Here is a tiny trained network, its code and every weight. The questions are about switching its units off for an input and a class, where a switched-off unit gives its printed mean instead of its output.

import numpy as np


def w(rows, s, z=0):
    codes = np.array(rows[::2]) - 128.0
    scale = np.full(codes.shape[1], s)
    scale[-1] = z or s
    return codes * scale


def norm(h):
    return h / np.sqrt((h * h).mean(-1, keepdims=True) + 1e-5)


def f(y):
    return y / 2 * (1 + np.tanh(0.7978845608 * (y + 0.044715 * y**3)))


def log_softmax(a):
    a = a - a.max(-1, keepdims=True)
    return a - np.log(np.exp(a).sum(-1, keepdims=True))


def net(x, mask):
    res = np.array(x, float).reshape(1, 4) / 4 @ E
    u = 0
    for l in range(2):
        y = f(norm(res) @ A[l][:, :-1].T + A[l][:, -1])
        res = res + np.where(mask[u : u + 16], y, B[l][:, -1]) @ B[l][:, :-1]
        u += 16
    return log_softmax(norm(res)[-1] @ U[:, :-1].T + U[:, -1])


A, B = {}, {}
E = w([
[129,128,126,126],'x0',
[159,56,254,112],'x1',
[131,210,170,62],'x2',
[214,142,112,149],'x3',
],0.003)
A[0] = w([
[80,130,121,111,119],'L0N1',
[119,110,85,121,1],'L0N2',
[37,134,117,127,148],'L0N3',
[98,253,90,98,90],'L0N4',
[194,165,93,161,114],'L0N5',
[110,127,138,130,131],'L0N6',
[144,131,110,130,97],'L0N7',
[99,96,11,175,114],'L0N8',
[127,130,131,133,128],'L0N9',
[151,147,216,24,49],'L0N10',
[128,132,128,133,127],'L0N11',
[105,202,92,114,60],'L0N12',
[123,131,136,135,129],'L0N13',
[130,69,188,219,118],'L0N14',
[88,109,33,157,89],'L0N15',
[128,128,129,128,128],'L0N16',
],0.0055,0.0036)
B[0] = w([
[85,124,146,98,130],'L0N1',
[141,98,231,204,65],'L0N2',
[31,104,156,65,183],'L0N3',
[147,45,67,30,225],'L0N4',
[217,151,139,83,165],'L0N5',
[102,131,114,134,132],'L0N6',
[160,114,170,120,108],'L0N7',
[116,219,253,154,251],'L0N8',
[126,129,125,129,128],'L0N9',
[61,199,106,212,182],'L0N10',
[131,126,134,125,127],'L0N11',
[152,61,142,90,137],'L0N12',
[118,132,113,135,129],'L0N13',
[116,129,30,95,224],'L0N14',
[96,163,235,160,189],'L0N15',
[126,129,125,130,128],'L0N16',
],0.0036,0.002)
A[1] = w([
[138,147,162,132,113],'L1N1',
[164,216,73,113,145],'L1N2',
[108,109,137,170,62],'L1N3',
[29,3,119,149,3],'L1N4',
[145,139,222,81,126],'L1N5',
[25,96,213,189,132],'L1N6',
[197,139,166,221,132],'L1N7',
[128,144,161,118,124],'L1N8',
[102,58,156,53,56],'L1N9',
[129,119,132,136,102],'L1N10',
[17,164,224,182,58],'L1N11',
[207,236,204,204,56],'L1N12',
[73,77,143,172,93],'L1N13',
[182,177,178,198,106],'L1N14',
[240,50,73,179,75],'L1N15',
[149,159,200,111,127],'L1N16',
],0.0054,0.004)
B[1] = w([
[119,136,108,136,124],'L1N1',
[165,73,119,169,203],'L1N2',
[134,144,119,67,92],'L1N3',
[234,122,2,89,162],'L1N4',
[113,137,75,184,158],'L1N5',
[194,164,142,141,253],'L1N6',
[49,89,107,115,200],'L1N7',
[116,131,112,148,134],'L1N8',
[95,160,67,131,126],'L1N9',
[126,137,126,116,107],'L1N10',
[191,182,200,160,219],'L1N11',
[77,109,9,159,211],'L1N12',
[173,140,110,108,139],'L1N13',
[59,104,69,115,174],'L1N14',
[98,138,219,121,199],'L1N15',
[116,130,85,177,154],'L1N16',
],0.0058,0.0023)
U = w([
[135,227,224,181,215],'0',
[254,98,95,81,155],'1',
[57,98,35,214,177],'2',
[101,18,240,139,43],'3',
[34,141,107,20,3],'4',
],0.015,0.0021)

Each question gives the input, the list of numbers given to net, and the class t.
The units are the neurons (one row each of A and B). Each row of codes is followed by its name. A weight is (code - 128) times the scale printed after its matrix; where a second scale follows, it is the last column's (A, B and U).
mask holds one flag per neuron, layer by layer. A switched-off neuron (its flag False) gives its mean, the last column of its row in B, instead of its output. The means were averaged over made-up inputs and are rounded, as every weight is.
A unit's drop is (log p(t) with every unit on - log p(t) with that unit switched off) / (log p(t) with every unit on - log p(t) with every unit switched off).
The circuit of an input: a set's keep is (log p(t) with only the set's units on - log p(t) with every unit switched off) / (log p(t) with every unit on - log p(t) with every unit switched off). Starting from the 12 units with the biggest drops (on a tie, the unit counted first), units are removed one at a time, each time the one whose removal leaves the highest keep (on an exact tie, the one counted first), for as long as the keep stays at least 0.8.
circuit, biggest first: the units of the circuit, biggest drop first
most important unit: the unit with the biggest drop
top k neurons: the k neurons with the biggest drops, biggest first
drop when u is switched off: that unit's drop, to one decimal
input [-7,-7,0,-7], class 0: most important unit => L0N8
input [-4,2,6,-8], class 0: circuit, biggest first => [L0N10, L1N11]
input [-8,-6,2,1], class 1: circuit, biggest first => [L0N4, L1N2, L1N12]
input [5,1,0,-1], class 1: top 3 neurons => [L0N8, L0N15, L1N15]
input [-4,8,1,-1], class 0: top 2 neurons => [L0N4, L0N10]
input [-2,5,0,0], class 1: top 2 neurons => [L0N8, L0N5]
input [2,-7,0,-3], class 0: top 3 neurons => [L0N8, L0N15, L0N14]
input [5,-6,2,1], class 1: top 3 neurons => [L0N4, L1N2, L1N7]
input [-6,8,1,4], class 2: top 2 neurons => [L0N4, L0N10]
input [-7,8,-2,-5], class 1: top 2 neurons => [L1N4, L0N8]
input [0,5,0,-1], class 1: top 4 neurons => [L0N8, L1N4, L0N15, L0N14]
input [8,1,4,4], class 2: top 2 neurons => [L0N10, L0N14]
input [-4,1,-4,7], class 3: top 2 neurons => [L1N15, L0N10]
input [6,2,-3,-1], class 1: circuit, biggest first => [L1N4]
input [-6,-6,0,-5], class 0: top 2 neurons => [L0N8, L0N15]
input [8,0,-2,6], class 2: top 2 neurons => [L0N4, L1N12]
input [-8,1,-7,3], class 3: top 3 neurons => [L1N15, L0N14, L0N10]
input [-6,-6,-5,-8], class 0: drop when L0N9 is switched off => 0.0
input [7,1,-8,6], class 3: drop when L1N15 is switched off => 0.7
input [5,2,-8,5], class 3: circuit, biggest first => [L1N15]
input [-7,3,-4,-2], class 1: drop when L1N4 is switched off => 0.1
